B:
1: [ 735   45 -215  284 -243  110   29   96  344  267 -122  355  445 -681
  257 -170 -410  -20  331  497 -492   28 -130  459 -374  245  540  413
 -595  462 -553  249  462]
2: [ 499  -98  124 -115  484  162 -256 -294 -261  145   30  339 -326 -182
 -252 -205 -536  -39 -238  528 -214   14  105   34  157  429   20 -392
 -158 -178 -558 -152  480]
3: [ -77 -154  321 -175  145  102   32 -350   15  -57   -5 -230   19  131
 -365  352  181   12   62   -3 -211   94 -201   92  214   -8 -336  180
 -257  326  187  246 -194]
4: [ 784   51  -84  186  129  212   86  400  428  358  -66  656   42 -784
  612 -280 -231  132  432  503 -405  119  -93  276 -567  215  361  182
 -677   11 -619   82  678]
5: [ 350  -58  -28  102  -90   58  -78 -307  -57   54  -73  -66  378 -185
 -322   22 -405  -74   18  322 -356   37  -44  308  111  255  236  242
 -250  436 -248  157   97]
6: [ 399 -128  252   81  280  137   69  285   59  132 -143  218 -144 -259
  317  -73  -16  114  378  144  -67  378 -127  289  203    4  -74  297
 -647  -57 -171   69   62]
7: [ 362  -12  166 -310  502  272 -167  -28  128  152  159  411 -358 -272
   88   10  -53   44  -12  259 -180  148  -76   43  -38  202 -126 -221
 -407 -150 -314  133  412]
8: [ 135  226  -71  339    9 -150  -17  503    8   95 -123  129 -419 -130
  459 -234   31  277  417  177   44  215 -101 -134 -159  -92  -78  174
 -126 -409   63 -219  292]
9: [ 405 -221  208  -87   11  168    7 -390  137   99 -116   73  170 -243
 -249  188 -145 -155   95  277 -340   38 -228  464  237  151   18  290
 -601  594 -295  426    5]
10: [ 169  305 -207 -142  115   18 -427  199    5   35  204  206 -450  -99
  197  -95  -92   31   -8  114  118  238 -120  -32  147   55   -8  -69
 -128 -287  -17  136  354]
11: [ 452 -195  237 -170  495  191 -200 -455 -258  123  -11  260 -283 -130
 -394  -94 -476  -77 -245  495 -257  -28   67   92  250  417  -72 -365
 -207  -32 -525  -76  361]
12: [ 333  296 -282 -132   54   83 -398  212  140  105  219  305 -220 -288
  260 -114 -175    2   34  188  -17  219 -125  106    3  123  183   19
 -279 -123 -168  231  443]
13: [-348  450 -363  309 -503 -315 -109  168   44 -126   42 -433  105  157
  -20   91  138  201  249  -52  -79   29 -168 -252 -286 -172   -1  370
  338   44  557  -15   40]
14: [-381  212  -35  621 -330 -379  153  508 -245 -167 -266 -614   95  314
  171  -38  196  357  577 -206  135  384 -101 -140  138 -343 -171  676
  134 -179  706 -308 -355]
15: [-169   54   90  417  -36 -195  190   25 -205  -52 -183 -358   93  159
 -180  -25  -17  293  267  152 -245   15   26 -269 -238   -2 -163  189
  241  -92  270 -404   12]
16: [-416  357    7  -51   63 -106   -5  392  279  -54  170  -72 -550  124
  354  194  656  367  356 -183   40  125 -258 -485 -446 -321 -496   59
   99 -405  608  -15  168]
17: [ 169   98   52  270  191  -64  -17  390 -138   63 -110   61 -278  -72
  291 -219  -78  240  324  153   17  303  -10  -68   36   -4  -79  141
 -162 -386   19 -265  181]
18: [ -40  400 -298  173 -413 -168 -108  434  344   12   29  -49 -122 -146
  445   63  286  149  453  -61   20  187 -346   22 -208 -260   19  495
 -211   60  342  297  129]
19: [  41 -123  257  198   76  -62  140 -124 -124    5 -212 -165  -76   67
 -178   65    4  132  230  184 -195   57  -94   -5   66    8 -241  181
 -140   79   68 -109  -41]
20: [-299  520 -312  463 -287 -338  -38  784   39  -65  -19 -219 -259   86
  572 -146  299  419  551 -137  174  306 -133 -372 -313 -335  -91  398
  199 -507  613 -266  128]
21: [ 170  176  -69  178  159  -81 -225  307 -247   33  -20   59 -333  -19
  177 -254 -232  144  145  165  112  307   18  -49  224   57  -10   47
  -72 -407  -14 -210  215]
22: [-308   43  261 -190  114    9   67 -140  200  -69   66 -178 -312  176
 -118  387  522  164  181  -93 -141    6 -284 -224 -147 -185 -534   83
  -72   63  423  184  -60]
23: [-282    6  220   18  -83 -109   99 -177   57  -94  -92 -323 -189  224
 -212  327  380  118  231  -49 -119   11 -287 -110   26 -193 -447  251
  -58  190  428  139 -182]
24: [ 214  -65   86  102  161   35  -48 -287 -198   42  -49  -52   97  -57
 -347  -44 -343   54  -40  352 -326  -15   58   -1  -10  271   20  -38
   -8   83 -190 -152  205]
25: [   0  -76  329   -7  459   55   19   85 -201    3  -37  -24 -355  108
  -20   -1   71  218  148   76  -29  260   -4 -154  155   15 -368  -57
 -119 -351  106 -235   40]
26: [ 162  315 -214   28   89  -54 -354  293  -80   39  120  153 -406  -82
  232 -184 -167  106   70  150  109  245  -57  -82   95   57   33  -25
  -55 -373   -5  -33  350]
27: [  95   -7  103  203  -20  -45  -13  194 -139  -35 -149 -218   89   36
   49    8  -44   89  318  -27   17  396 -108  235  405  -69  -50  471
 -340   64  171   52 -203]
28: [ 220   98    3 -540  454  266 -448 -372    7   54  378  274 -318  -96
 -304  111 -195  -89 -391  250 -174   25  -29  -61   71  333  -97 -452
  -96  -69 -250  225  445]
29: [ -32  175  -31  -90  134  -15 -167 -140   10    6  130   28 -306   15
 -148   59    9  116  -45  207 -181  -72  -83 -269 -226  100 -184 -190
  132 -131   52  -46  337]
30: [ -38  148  -15 -243  208   64 -272 -287  -69  -34  232  -40 -175   71
 -338  126  -77   39 -205  152 -180  -14  -34 -206  -45  181 -158 -241
  138  -55   52   36  262]
31: [  81 -327  448 -237  387  191  -45 -525 -265  -61  -38 -220   85  182
 -592  273 -109  -78 -122   78 -192  194  -51  226  580  171 -299   65
 -316  306  -15  149 -263]
32: [-353  205  -28 -147 -281 -128 -174 -124  147 -161   97 -373 -181  252
 -162  407  416    9  137 -219   48  111 -385  -15  218 -265 -342  346
  -79  282  576  438 -234]
33: [ 722 -119   32   75  111  276  183 -205  412  337  -50  482  381 -714
   40  -59 -333   39  185  654 -759 -207  -52  246 -744  397  341   47
 -496  430 -706  127  647]
34: [ 154  118   -1  -50  382  126 -153   63 -100   57  172  123  -74  -99
  -44 -104 -203  180  -37  225 -209  149  109 -191 -189  242   -9 -200
   32 -311 -111 -222  385]
35: [-155 -231  490  -12  383   54  152 -202 -251  -83 -115 -306  -85  270
 -356  208  143  168  119  -19 -140  204  -34  -78  279  -12 -479   94
 -112  -19  244 -152 -261]
36: [-244  613 -410   86 -221 -215 -263  614  257  -32  213    0 -465  -12
  553  -28  367  283  331 -116  168  205 -237 -370 -377 -269 -112  160
  140 -438  499   45  338]
37: [ 177  -79   91 -121  274  148 -182 -423 -273  -18  101 -131  267   18
 -549   58 -412  -38 -226  249 -310   92  108   83  214  355   45  -89
  -21  167 -170  -30  100]
38: [ 153   36   73  378 -122  -80  185  446  129   64 -236  -60   44 -157
  397  -43  150  217  606   31  -70  334 -194  184  -14 -180  -33  595
 -444   34  154   23  -57]
39: [-214  267  -51   12 -122 -125 -163  345   75 -102   53 -211 -302  149
  250  148  360  138  325 -239  218  374 -287  -20  262 -295 -270  394
 -191 -114  510  222 -154]
40: [ 128  340 -387  261 -376 -217 -295  144  -43  -10  -14  -82  -67  -77
   76 -135 -246   23  140  191   -3   99 -138   57   52   20  208  268
   20   31   72   79  217]
41: [ -96  202  -77 -337  172   75 -329 -312   19  -41  316  -35 -184   79
 -337  195   -4   20 -245  112 -175  -40  -79 -233 -101  161 -160 -256
  157  -19  108  140  284]
42: [ -71 -103  353 -631  564  256 -300 -453  -78  -72  267   10 -444  205
 -438  354  155  -72 -289  -23  -31  152 -143  -47  445  112 -501 -306
 -201  -10   89  294  -12]
43: [-193   73   65  312    3 -139   93   -3 -253  -85  -83 -401  191  198
 -257   12  -58  258  173   80 -220   94   66 -243 -137   32 -123  167
  260  -78  307 -358  -39]
44: [ 351 -154  210  -72  251   56 -288 -140 -340    9 -127   43 -338   38
 -158  -60 -316 -142  -20  165  148  354 -116  387  903  114 -107  127
 -493   28 -199  169 -108]
45: [ 347 -169  144 -233  285  134 -341 -718 -349   25   35   31 -110   24
 -699   25 -564 -224 -417  443 -241  -71   34  177  485  437  -16 -287
  -96  230 -420   90  186]
46: [-240  358 -322  700 -492 -415   26  362 -253 -124 -179 -561  305  180
   30 -171 -132  303  394   26  -54  175   12 -205 -145 -128  142  526
  383 -109  489 -389  -59]
47: [ 326  -83  167   62  349   98   -8 -136 -125  129  -61  190 -159 -164
 -127 -127 -280  109   22  418 -297    3   62  -54 -126  266  -51 -174
 -127 -127 -322 -207  366]
48: [ 386 -113  228  -46  455  104 -184  -51 -252  101  -71  257 -491  -87
  -27 -172 -291   20   -1  327    1  203   -6   92  379  207 -148 -170
 -318 -257 -327  -99  246]
49: [ -70  385 -258  461 -169 -252  -95  638 -140  -30  -49 -181  -87   28
  403 -253  -32  320  415  -13  123  364  -18 -181  -80 -146   67  353
   99 -429  347 -304  121]
50: [ 117  261 -125 -313  319  107 -474  122  -60    3  308  188 -470  -21
   83  -42  -93   17 -132   54  134  288  -66  -73  245  111  -91 -202
 -110 -353   -3  129  316]
51: [ 129   67   63  -55  216   62 -234  220 -144  -26   51  -17 -169   17
  106  -23  -64   55  139  -45  143  481  -80  171  500   -9  -84  216
 -353 -156   98  106  -51]
52: [  94  -72   93 -292   92  115 -344 -412 -219 -105  105 -230  100  153
 -494  236 -204 -209 -196   -7  -14  272 -133  351  765  135  -64  175
 -308  369   49  398 -228]
53: [ 271  135  -59  200  147  -25 -150  334 -136   74  -31  128 -175 -142
  245 -241 -232  148  208  196   12  314    6   36  110   88   78  117
 -190 -307  -91 -153  245]
54: [ 317   24  -64  232 -181   29  133 -132  215  139  -99   32  395 -349
  -76   24 -184   71  237  377 -522 -117 -101  147 -455  172  218  284
 -223  416 -210   84  280]
55: [-560  263  129 -165   16  -90   62  131  338 -108  156 -222 -494  239
  116  428  821  303  306 -250  -28   21 -355 -472 -399 -374 -658   94
   95 -145  730  151   -9]
56: [-556  281   87  -69  -51 -138   69  165  277 -116  122 -281 -407  250
  105  377  749  322  331 -240  -34   39 -322 -471 -390 -370 -589  145
  147 -148  744   83  -28]
57: [  13   83   95  281  195  -86   96  168 -143   47  -95  -44 -192    4
   42 -137  -45  308  237  230 -190   59   49 -303 -302   54 -166  -20
  126 -345   67 -417  261]
58: [ 344 -211  191 -189  130  112 -267 -563 -228    2  -64  -29  -57    7
 -514  119 -368 -252 -192  269 -127   98 -133  412  696  245  -44   67
 -400  415 -281  333  -64]
59: [-346  577 -515  136 -638 -310 -285  157  217 -133  169 -348  -20  110
   60  176  234  101  192 -111   13    7 -309 -194 -247 -233   21  378
  261  140  585  275   94]
60: [ -30   77  128  348   12 -189   31  454 -182  -35 -227 -171 -335  118
  301 -104  122  232  468  -49  208  412 -141   15  339 -228 -238  408
 -233 -294  309 -153 -158]
61: [ -29 -280  523 -559  565  249 -194 -639 -187  -79  118  -88 -388  267
 -615  393   97 -120 -285   24  -71  118 -152   71  627  128 -561 -228
 -289  156   33  285 -166]
62: [-324  398 -271   38 -387 -183  -97  -23  280  -76  151 -268  -23   67
  -57  258  306  157  165  -19 -203 -123 -271 -285 -476 -146 -126  202
  233  162  470  195  166]
63: [-202  -44  313 -396  256  117  -76 -331  116  -69  136 -122 -358  179
 -288  418  392   27  -14  -59 -111   43 -264 -106  129  -72 -536  -47
 -171  126  276  306  -71]
64: [-250  435 -211   72   -9 -137 -106  307  167   -8  189  -29 -340   19
  224   12  277  328  198   43  -88    6 -104 -514 -592  -97 -192  -65
  303 -405  370 -169  391]
65: [ 444  -27 -116  -39   13    6 -459 -578 -394   23   -7    7   -3  -40
 -600 -114 -757 -267 -360  476 -152  -18   26  300  574  427  239 -117
  -85  276 -448  128  219]
66: [ 267  116 -216   91 -187  -85 -344 -307 -213   -4   -8  -81   60  -41
 -352  -70 -498 -143 -138  331 -138   12  -58  204  315  243  220   97
  -43  255 -189  134  169]
67: [ 204  -80   95  222 -109  -50   92 -299  -16   63 -194 -108  155 -111
 -279   49 -186   38  157  351 -386 -115  -96   97 -120  139    6  195
 -130  344 -131    2  115]
68: [ 577 -217  184  116   86  211  271 -274  309  263 -164  294  361 -529
  -85   33 -219   45  238  544 -691 -174  -92  260 -526  295  170  156
 -500  494 -537  120  395]
69: [ 194 -259  449 -104  372  201  216 -211  142  105  -99  109 -107 -140
 -109  195  157  104  204  209 -358   36 -149   69 -113   69 -320   58
 -432  164 -125   80   73]
70: [ 184  325 -416 -429  -93   71 -777 -376 -103  -72  411   -4  -54    1
 -397  107 -431 -308 -475  116   50  132 -132  228  548  278  239 -104
  -50  238  -89  526  226]
71: [   3  123   34   -2   80  -10 -179  279  -71  -48   32 -107 -180   64
  165   39   95   86  228 -120  158  440 -151  120  405 -122 -138  310
 -304 -119  254  134 -108]
72: [-327  365 -115  244  -27 -187   51  359   68  -43   72 -187 -204   96
  194   -3  287  411  309    4 -123   46  -50 -544 -600 -148 -226   55
  351 -415  460 -330  259]

[   7   50 -112   29  -56  -14    9   23   34  -38  -18  -17  -70  -39
   50  -70  -43   18  -45   64   -1    8  117 -101   26   58  -50  -16
   22   46 -112   18] : 49
[ -72   85 -103   44   91    4  123   70  116   19  -54  -20    2  -50
   -6    5 -106   68    6    3  -28   82   51  -43  -72   71   39   -6
  119   78  -38  -22] : 7
[ -50   59 -127   57   20   21   81   47  113   22  -65    0  -14  -39
    3  -51  -67   67   -5   24    6   93   71  -99  -14   84  -23   -9
   83   85 -143  -38] : 50
[ 214  -96  238  -89  -82  184   91   -4  233  255 -130   88  289  156
 -164  -25  -28  157  224 -111  114  318 -154   42 -165 -251  -37 -120
 -165   81 -167 -375] : 3
[ 234 -176  257  -95 -195  223    9  -78  213  293 -172  202  295  240
 -158 -169   20  114  219  -84  210  325 -164  -34  -42 -193 -147 -104
 -242  102 -399 -437] : 52
[  32   18  -19   36   31 -110   80   50   72   56  -20   -8   30  -20
   -3   -1  -96   21   19  -78    9   48   -9   -7   23   80   41    5
  139   10  -86    2] : 11
[  11   27  -40   48   37 -134   72   52   52   32   -9  -12    1  -34
   15   -5 -103    7   -5  -71   -1   13    4  -12   43  112   43   20
  163    2  -78   42] : 47
[ 120  -63   97   -4  -54 -125   15   -8   23   96  -20   62   62   63
    6  -65  -89  -34   52 -112   82   24  -70   18   87   57   17    5
   79  -33 -156  -42] : 15
[ 123   -5  -22  131  -73 -141 -124 -122 -281 -119    5  188 -277   39
  295 -206 -252 -280   58  -52  252 -252   32  -48  243  208  134   84
  200 -180  -61  139] : 37
[  33   53  200 -250   61  -67   60   60   42  -28   96 -137  124   37
  -82  121   -7   53  -97  114 -234  -93   47  182 -203 -184  -34  -59
 -176   47  258   58] : 9
[-171  -11  -68   11   33  -94   14  -21    3   14  -66  132  -38   61
   47 -199  -87  -91  -90   51   42  -62   37  -90  159  297  -61   96
  129   77 -301   40] : 21
[  93   17   62  -56  -50   64  -22  -43   -6   -9  -11   57   -8   62
   30  -78  -65  -12   26   66   33  -21   49   -3  -32  -59  -48  -28
 -106   22  -30  -39] : 14
[ 178  229 -228   98   37   74  108  127  163  -79   88 -267  -56 -246
  -52  236  -21  260   14   39 -177  121  206  -44 -223 -195  -24 -118
  -18   47  235   98] : 36
[ 173  -28   84  -69 -131 -128  -54   -4  -31   -5   61  -34    2   25
   31  -31  -17  -27  -37   -2  -10  -66   42   17   62  -40  -53  -31
  -59  -42  -45   48] : 66
[-289 -161  178 -199  -77  -43  -58  -95 -113   19 -168  293   -2  291
  134 -413  -91 -283 -112  161  154 -144  -35  -58  164  255  -27   86
  -24   86 -359 -155] : 27
[ -42   78 -116   39   34   30   81   48   99    0  -47  -19  -20  -47
    1  -25  -72   70   -9   41  -19   73   83  -77  -46   53  -16  -16
   61   82  -76  -19] : 17
[   4   46   50    2  113   -3   72   -8   25   32  -31   76   23   39
    8  -20 -158  -14   63  -31   27   -7  -28   52  -44   48   61   24
   81   15   14   -7] : 56
[ 176  -25   43  -39 -159  -57  -58  -15  -11   -4   25  -13  -15   23
   40  -64   -8   -8  -15   19   29  -18   62  -35   54  -53  -73  -49
  -83  -20  -96   -4] : 70
[ 157  -18  118  -61  -46 -150   -7    5  -11   25   60  -26   40   30
    2   13  -61  -20   -4  -53  -18  -60  -12   74   33  -20   -4  -13
    0  -49    2   55] : 62
[  -1   33  -95    6  -63    6   46   57  106   11  -42  -43   -2  -33
   -3  -48  -10   73  -37   52  -16   91   97 -105  -19   16  -58  -45
    1   78 -139  -54] : 12
[  43    2   29  -63  -81   71   -8  -19   39    8  -42   42   11   57
   13 -102  -27   14   -1   88   26   29   66  -49  -30  -42  -78  -42
 -112   64 -108  -83] : 18
[  -8   32  111  -44  116   18   76  -16   15   38  -41   89   44   78
    7  -26 -165  -31   74  -15   26  -16  -46   84  -79   10   72   16
   43   17   48  -37] : 63
[  10   42  -62   52   35 -116   78   60   52   17  -12  -30  -16  -47
   29    4 -106   11   -1  -60    0   20   20  -23   22   93   61    6
  162    0  -48   33] : 28
[ -47   47   51   -7  133    3   90    0   27   30  -51   88   21   50
   16  -33 -174  -27   58  -21   28   -5  -33   52  -58   65   80   30
   99   28   16  -23] : 55
[  -8   57 -120   49  -18   21   46   31   75   -6  -46    0  -41  -38
   23  -62  -59   48  -12   42   12   57   93 -101   -1   62  -37  -16
   44   67 -125  -15] : 53
[  28   16  -48   60   14  -97   85   55   94   68  -38   -6   31  -29
   -4  -10  -93   39   25  -89   26   81   -7  -38   32   91   37    2
  153   17 -129  -22] : 57
[  76    0  166 -113   -5   43  -29  -68  -60  -13   -3   98    8  119
   46  -84 -111  -75   38   63   39  -88   -1   75  -49  -67   -2   -9
 -112   -5   47  -33] : 32
[ -27   42   68  -19  125   -2   81   -4   21   31  -37   79   24   53
   11  -26 -166  -27   55  -17   18  -16  -32   65  -60   46   73   24
   79   23   30  -18] : 69
[ 155  -12    3  -22 -152  -46  -46   -5    9   -3   20  -22  -22    7
   34  -64   -3   10  -21   24   22    2   74  -56   52  -35  -80  -48
  -66   -6 -117   -2] : 40
[ 118   -6   50    7  -20 -162   10    7  -11   29   36    1    6    6
   28  -10  -95  -32   10  -84   17  -45  -14   33   76   58   24   13
   91  -50  -52   65] : 24
[  90  -23   90  -31  -15 -172    8    3  -21   33   32   15   20   36
   24  -26  -93  -55   -5  -71   11  -64  -27   54   70   64   26   19
   77  -48  -48   56] : 43
[  93   17  -14   47   11 -115   70   49   77   66    1  -28   39  -33
  -15   25  -88   47   35 -104    9   59  -15    2   23   46   32   -7
  126  -10  -72    7] : 29
